Below is a small trained network, with its code and all its weights. Each question gives an input and a target symbol and asks what happens when units are switched off, that is, made to give their printed mean instead of their output.

import numpy as np


def w(rows, s, z=0):
    codes = np.array(rows[::2]) - 128.0
    scale = np.full(codes.shape[1], s)
    scale[-1] = z or s
    return codes * scale


def f(y):
    return y / 2 * (1 + np.tanh(0.7978845608 * (y + 0.044715 * y**3)))


def softmax(a):
    e = np.exp(a - a.max(-1, keepdims=True))
    return e / e.sum(-1, keepdims=True)


def log_softmax(a):
    a = a - a.max(-1, keepdims=True)
    return a - np.log(np.exp(a).sum(-1, keepdims=True))


def net(x, mask):
    ids = ['γζηθμξπτφ'.index(c) for c in x.split()]
    T = len(ids)
    res = E[ids] + P[:T]
    r = res
    for j in range(3):
        rows = slice(2 * j, 2 * j + 2)
        q, k, v = (r @ M[0][rows].T for M in (Q, K, V))
        z = softmax(np.where(np.tri(T) > 0, q @ k.T / 2**0.5, -1e9)) @ v
        o = O[0][rows]
        res = res + np.where(mask[j], z, o[:, -1]) @ o[:, :-1]
    y = f(res @ A[0][:, :-1].T + A[0][:, -1])
    res = res + np.where(mask[3:7], y, B[0][:, -1]) @ B[0][:, :-1]
    return log_softmax(res[-1] @ U[:, :-1].T + U[:, -1])


Q, K, V, O, A, B = {}, {}, {}, {}, {}, {}
E = w([
[182,92,124,163,164],'γ',
[178,189,128,57,244],'ζ',
[58,188,138,169,113],'η',
[125,81,110,131,91],'θ',
[199,179,90,145,128],'μ',
[62,146,139,29,249],'ξ',
[88,222,118,102,229],'π',
[230,129,121,101,112],'τ',
[131,137,89,161,130],'φ',
],0.019)
P = w([
[116,120,137,134,58],'0',
[131,97,102,217,122],'1',
[50,166,197,103,119],'2',
[134,95,103,196,132],'3',
[128,184,15,96,59],'4',
[137,96,116,182,142],'5',
[84,195,234,27,134],'6',
[143,87,101,181,147],'7',
[95,154,8,70,90],'8',
[148,101,112,166,149],'9',
],0.013)
Q[0] = w([
[91,149,169,83,149],'head 0',
[158,154,129,85,107],'head 0',
[95,177,51,62,102],'head 1',
[174,125,73,107,74],'head 1',
[111,158,63,117,102],'head 2',
[134,103,1,102,135],'head 2',
],0.013)
K[0] = w([
[130,112,44,107,179],'head 0',
[179,145,47,109,110],'head 0',
[124,216,188,29,56],'head 1',
[131,165,171,122,141],'head 1',
[191,130,254,129,130],'head 2',
[47,92,198,196,180],'head 2',
],0.0097)
V[0] = w([
[136,223,99,2,74],'head 0',
[110,116,70,93,120],'head 0',
[39,129,224,101,90],'head 1',
[87,185,26,162,14],'head 1',
[143,130,163,89,53],'head 2',
[171,197,8,110,101],'head 2',
],0.0088)
O[0] = w([
[67,101,178,206,82,254],'head 0',
[95,124,110,100,254,161],'head 0',
[102,223,179,87,139,152],'head 1',
[176,180,45,45,158,125],'head 1',
[100,247,73,176,47,73],'head 2',
[113,107,83,160,124,164],'head 2',
],0.0089,0.0042)
A[0] = w([
[238,129,108,176,217,28],'neuron 0',
[240,45,159,80,24,3],'neuron 1',
[79,139,129,56,107,117],'neuron 2',
[2,182,134,62,139,75],'neuron 3',
],0.0092,0.0051)
B[0] = w([
[114,147,229,118,120,173],'neuron 0',
[40,143,107,87,8,159],'neuron 1',
[212,161,120,224,150,168],'neuron 2',
[150,90,128,106,97,253],'neuron 3',
],0.012,0.011)
U = w([
[11,162,134,91,152,143],'γ',
[85,73,70,94,123,163],'ζ',
[182,141,157,144,112,80],'η',
[97,113,139,56,94,97],'θ',
[83,90,87,61,156,185],'μ',
[74,104,150,165,124,67],'ξ',
[65,166,204,126,140,3],'π',
[7,150,76,131,137,222],'τ',
[142,95,102,145,136,197],'φ',
],0.012,0.0042)

Each question gives the input, a string of symbols that net reads in full, and the target symbol t.
The units are the heads (2 rows each of Q, K, V and O) and the neurons (one row each of A and B). Each row of codes is followed by its name. A weight is (code - 128) times the scale printed after its matrix; where a second scale follows, it is the last column's (O, A, B and U).
mask holds one flag per unit, heads first, then neurons. A switched-off unit (its flag False) gives its mean, the last column of its rows in O or B, instead of its output. The means were averaged over made-up inputs and are rounded, as every weight is.
A unit's drop is (log p(t) with every unit on - log p(t) with that unit switched off) / (log p(t) with every unit on - log p(t) with every unit switched off).
The circuit of an input: a set's keep is (log p(t) with only the set's units on - log p(t) with every unit switched off) / (log p(t) with every unit on - log p(t) with every unit switched off). Starting from all 7 units, units are removed one at a time, each time the one whose removal leaves the highest keep (on an exact tie, the one counted first), for as long as the keep stays at least 0.8.
circuit, biggest first: the units of the circuit, biggest drop first
k most important neurons: the k neurons with the biggest drops, biggest first
which heads matter: for each layer, one digit per head in row order, 1 if its drop is at least 0.15 and else 0, layers parted by /
input θ π η ξ ζ μ ζ μ φ, target ξ: which heads matter	010
input τ η θ τ ξ ζ η θ τ, target η: circuit, biggest first	[head 1; neuron 2]
input ξ θ φ τ γ γ, target ξ: circuit, biggest first	[head 1; neuron 0]
input γ ζ ξ μ ζ θ τ, target ξ: which heads matter	111
input ξ θ π η τ η η, target τ: circuit, biggest first	[head 2]
input φ ξ ζ η ζ η ξ, target ξ: which heads matter	100
input τ τ π, target τ: which heads matter	011
input π θ θ ξ ξ ξ η η μ, target η: which heads matter	011
input η ξ ξ, target η: 2 most important neurons	[neuron 2; neuron 3]
input η ζ ζ θ ζ μ τ, target ξ: circuit, biggest first	[head 0; head 2]
input η ξ ζ θ ξ η ζ ζ ξ, target ξ: 2 most important neurons	[neuron 3; neuron 2]
input μ π τ τ η η ξ, target η: circuit, biggest first	[neuron 2; neuron 3]
input μ τ η μ π, target η: circuit, biggest first	[neuron 2; head 1; neuron 3]
input π η φ η ξ τ ξ ξ γ, target π: which heads matter	010
input π γ η π ξ ξ ζ η θ, target ξ: circuit, biggest first	[head 1]
input π φ ξ ξ ξ, target π: circuit, biggest first	[head 1; neuron 2]
input γ μ γ γ μ, target θ: 2 most important neurons	[neuron 0; neuron 2]
input η γ η ζ, target π: 3 most important neurons	[neuron 0; neuron 3; neuron 2]
input τ η ζ μ τ η, target τ: 2 most important neurons	[neuron 3; neuron 2]
input ξ ξ γ η ζ θ φ φ ζ ζ, target π: circuit, biggest first	[neuron 0]
input ζ μ θ ξ η ζ ζ, target η: 2 most important neurons	[neuron 2; neuron 1]
input ξ η ξ η η, target π: which heads matter	011
